Here is a tiny trained network, its code and every weight. The questions are about switching its units off for an input and a class, where a switched-off unit gives its printed mean instead of its output.

import numpy as np


def w(rows, s, z=0):
    codes = np.array(rows[::2]) - 128.0
    scale = np.full(codes.shape[1], s)
    scale[-1] = z or s
    return codes * scale


def f(y):
    return np.maximum(y, 0)


def log_softmax(a):
    a = a - a.max(-1, keepdims=True)
    return a - np.log(np.exp(a).sum(-1, keepdims=True))


def net(x, mask):
    res = np.array(x, float).reshape(1, 7) / 4 @ E
    y = f(res @ A[0][:, :-1].T + A[0][:, -1])
    res = res + np.where(mask, y, B[0][:, -1]) @ B[0][:, :-1]
    return log_softmax(res[-1] @ U[:, :-1].T + U[:, -1])


A, B = {}, {}
E = w([
[147,115,86,42,205,109,57],'x0',
[227,189,126,113,146,88,176],'x1',
[127,127,126,127,129,127,127],'x2',
[161,125,179,233,207,117,72],'x3',
[30,241,160,109,186,159,140],'x4',
[139,111,255,67,105,109,110],'x5',
[136,200,114,139,43,94,21],'x6',
],0.0049)
A[0] = w([
[90,184,146,128,160,131,134,50],'neuron 0',
[153,184,145,117,153,122,159,163],'neuron 1',
[74,200,133,96,150,130,141,40],'neuron 2',
[157,116,88,60,203,124,80,74],'neuron 3',
[122,144,29,167,146,138,143,35],'neuron 4',
[139,178,120,126,80,134,70,2],'neuron 5',
[16,55,91,151,109,150,86,131],'neuron 6',
[104,143,86,46,59,125,177,44],'neuron 7',
[147,121,203,85,108,130,113,43],'neuron 8',
[128,138,147,155,79,144,172,67],'neuron 9',
[114,67,137,112,194,143,196,26],'neuron 10',
[107,130,121,97,106,122,146,219],'neuron 11',
[131,134,127,174,83,129,171,94],'neuron 12',
[63,183,139,126,168,138,140,55],'neuron 13',
[125,145,162,206,65,137,187,83],'neuron 14',
[170,65,107,132,99,127,118,24],'neuron 15',
[197,67,97,139,103,114,131,107],'neuron 16',
[159,127,161,226,197,109,71,43],'neuron 17',
[113,109,156,164,164,141,100,137],'neuron 18',
[145,114,88,61,184,132,74,44],'neuron 19',
[159,132,151,158,148,123,104,101],'neuron 20',
[126,126,140,164,111,139,166,84],'neuron 21',
[238,206,91,124,139,115,183,100],'neuron 22',
[150,115,221,66,101,133,110,107],'neuron 23',
[118,110,91,76,84,130,145,68],'neuron 24',
[177,45,107,131,86,129,116,39],'neuron 25',
[141,202,109,128,60,124,37,55],'neuron 26',
[109,168,128,124,141,140,128,81],'neuron 27',
[131,94,133,106,199,149,216,52],'neuron 28',
[125,141,5,172,131,141,131,105],'neuron 29',
],0.011,0.0053)
B[0] = w([
[157,173,144,169,149,164,90,176],'neuron 0',
[170,82,148,71,104,141,69,225],'neuron 1',
[164,180,167,177,154,186,92,190],'neuron 2',
[52,164,58,108,136,85,71,213],'neuron 3',
[64,131,190,146,207,109,207,182],'neuron 4',
[138,111,112,233,81,100,161,162],'neuron 5',
[111,118,204,51,5,133,106,251],'neuron 6',
[153,156,57,109,138,210,230,216],'neuron 7',
[63,123,183,148,184,115,191,174],'neuron 8',
[72,164,76,120,129,121,116,174],'neuron 9',
[141,109,105,231,62,87,167,185],'neuron 10',
[203,89,90,79,155,126,112,255],'neuron 11',
[90,145,82,116,148,94,95,185],'neuron 12',
[170,167,154,172,156,164,67,193],'neuron 13',
[67,160,55,107,152,84,67,226],'neuron 14',
[133,198,175,182,140,172,101,161],'neuron 15',
[195,143,147,155,152,160,49,215],'neuron 16',
[158,156,57,73,121,209,236,219],'neuron 17',
[179,102,93,72,131,137,138,196],'neuron 18',
[44,196,61,125,128,105,97,188],'neuron 19',
[140,110,111,105,127,162,167,170],'neuron 20',
[102,151,93,137,131,103,102,161],'neuron 21',
[85,115,211,61,9,157,113,244],'neuron 22',
[87,93,197,111,207,95,165,234],'neuron 23',
[167,139,82,105,127,179,172,180],'neuron 24',
[159,193,178,179,146,177,80,188],'neuron 25',
[153,66,94,239,70,74,160,235],'neuron 26',
[150,148,148,143,138,143,98,157],'neuron 27',
[158,82,102,219,72,77,149,206],'neuron 28',
[124,78,198,120,237,87,162,232],'neuron 29',
],0.025,0.0043)
U = w([
[201,219,183,195,166,207,39,99],'0',
[149,65,85,253,43,56,175,99],'1',
[167,150,44,58,134,223,235,106],'2',
[6,202,37,95,146,64,56,108],'3',
[59,83,239,118,236,88,197,109],'4',
[155,93,128,84,122,120,96,255],'5',
[100,101,209,52,7,152,99,99],'6',
],0.0054,0.015)

Each question gives the input, the list of numbers given to net, and the class t.
The units are the neurons (one row each of A and B). Each row of codes is followed by its name. A weight is (code - 128) times the scale printed after its matrix; where a second scale follows, it is the last column's (A, B and U).
mask holds one flag per neuron, in row order. A switched-off neuron (its flag False) gives its mean, the last column of its row in B, instead of its output. The means were averaged over made-up inputs and are rounded, as every weight is.
A unit's drop is (log p(t) with every unit on - log p(t) with that unit switched off) / (log p(t) with every unit on - log p(t) with every unit switched off).
The circuit of an input: a set's keep is (log p(t) with only the set's units on - log p(t) with every unit switched off) / (log p(t) with every unit on - log p(t) with every unit switched off). Starting from the 12 units with the biggest drops (on a tie, the unit counted first), units are removed one at a time, each time the one whose removal leaves the highest keep (on an exact tie, the one counted first), for as long as the keep stays at least 0.8.
circuit, biggest first: the units of the circuit, biggest drop first
most important unit: the unit with the biggest drop
k most important neurons: the k neurons with the biggest drops, biggest first
drop of u: that unit's drop, to one decimal
input [-5,-3,1,4,6,3,-5], class 0: circuit, biggest first : (neuron 13)
input [2,5,-2,-1,-6,6,-5], class 0: circuit, biggest first : (neuron 16; neuron 25)
input [8,-5,7,0,4,5,7], class 3: 4 most important neurons : (neuron 19; neuron 3; neuron 28; neuron 10)
input [-2,4,3,-1,-5,6,5], class 4: 3 most important neurons : (neuron 23; neuron 8; neuron 6)
input [2,0,-7,-3,1,-7,6], class 4: 4 most important neurons : (neuron 29; neuron 4; neuron 28; neuron 10)
input [-4,-6,1,-6,4,7,-2], class 4: 2 most important neurons : (neuron 23; neuron 8)
input [-6,-5,-2,1,-2,2,2], class 3: 2 most important neurons : (neuron 14; neuron 22)
input [7,-2,7,0,8,6,-2], class 0: 4 most important neurons : (neuron 2; neuron 13; neuron 0; neuron 14)
input [3,-1,5,0,2,-5,4], class 4: circuit, biggest first : (neuron 29; neuron 4)
input [1,-5,-2,3,-2,6,6], class 1: 2 most important neurons : (neuron 26; neuron 29)
input [-4,-7,4,-4,5,5,7], class 1: 2 most important neurons : (neuron 26; neuron 5)
input [7,0,3,-7,-7,6,-2], class 0: 2 most important neurons : (neuron 25; neuron 16)
input [-1,-7,4,3,2,-5,-1], class 6: 2 most important neurons : (neuron 6; neuron 23)
input [0,4,-2,-7,-7,-2,-5], class 0: 3 most important neurons : (neuron 16; neuron 25; neuron 15)
input [-8,-2,2,-1,-7,6,0], class 3: most important unit : neuron 14
input [3,5,4,2,7,8,-8], class 1: drop of neuron 16 : 0.1
input [-4,-8,-5,2,-5,-6,-1], class 6: drop of neuron 6 : 2.6
input [-3,-6,5,2,1,-2,3], class 6: drop of neuron 6 : 1.1
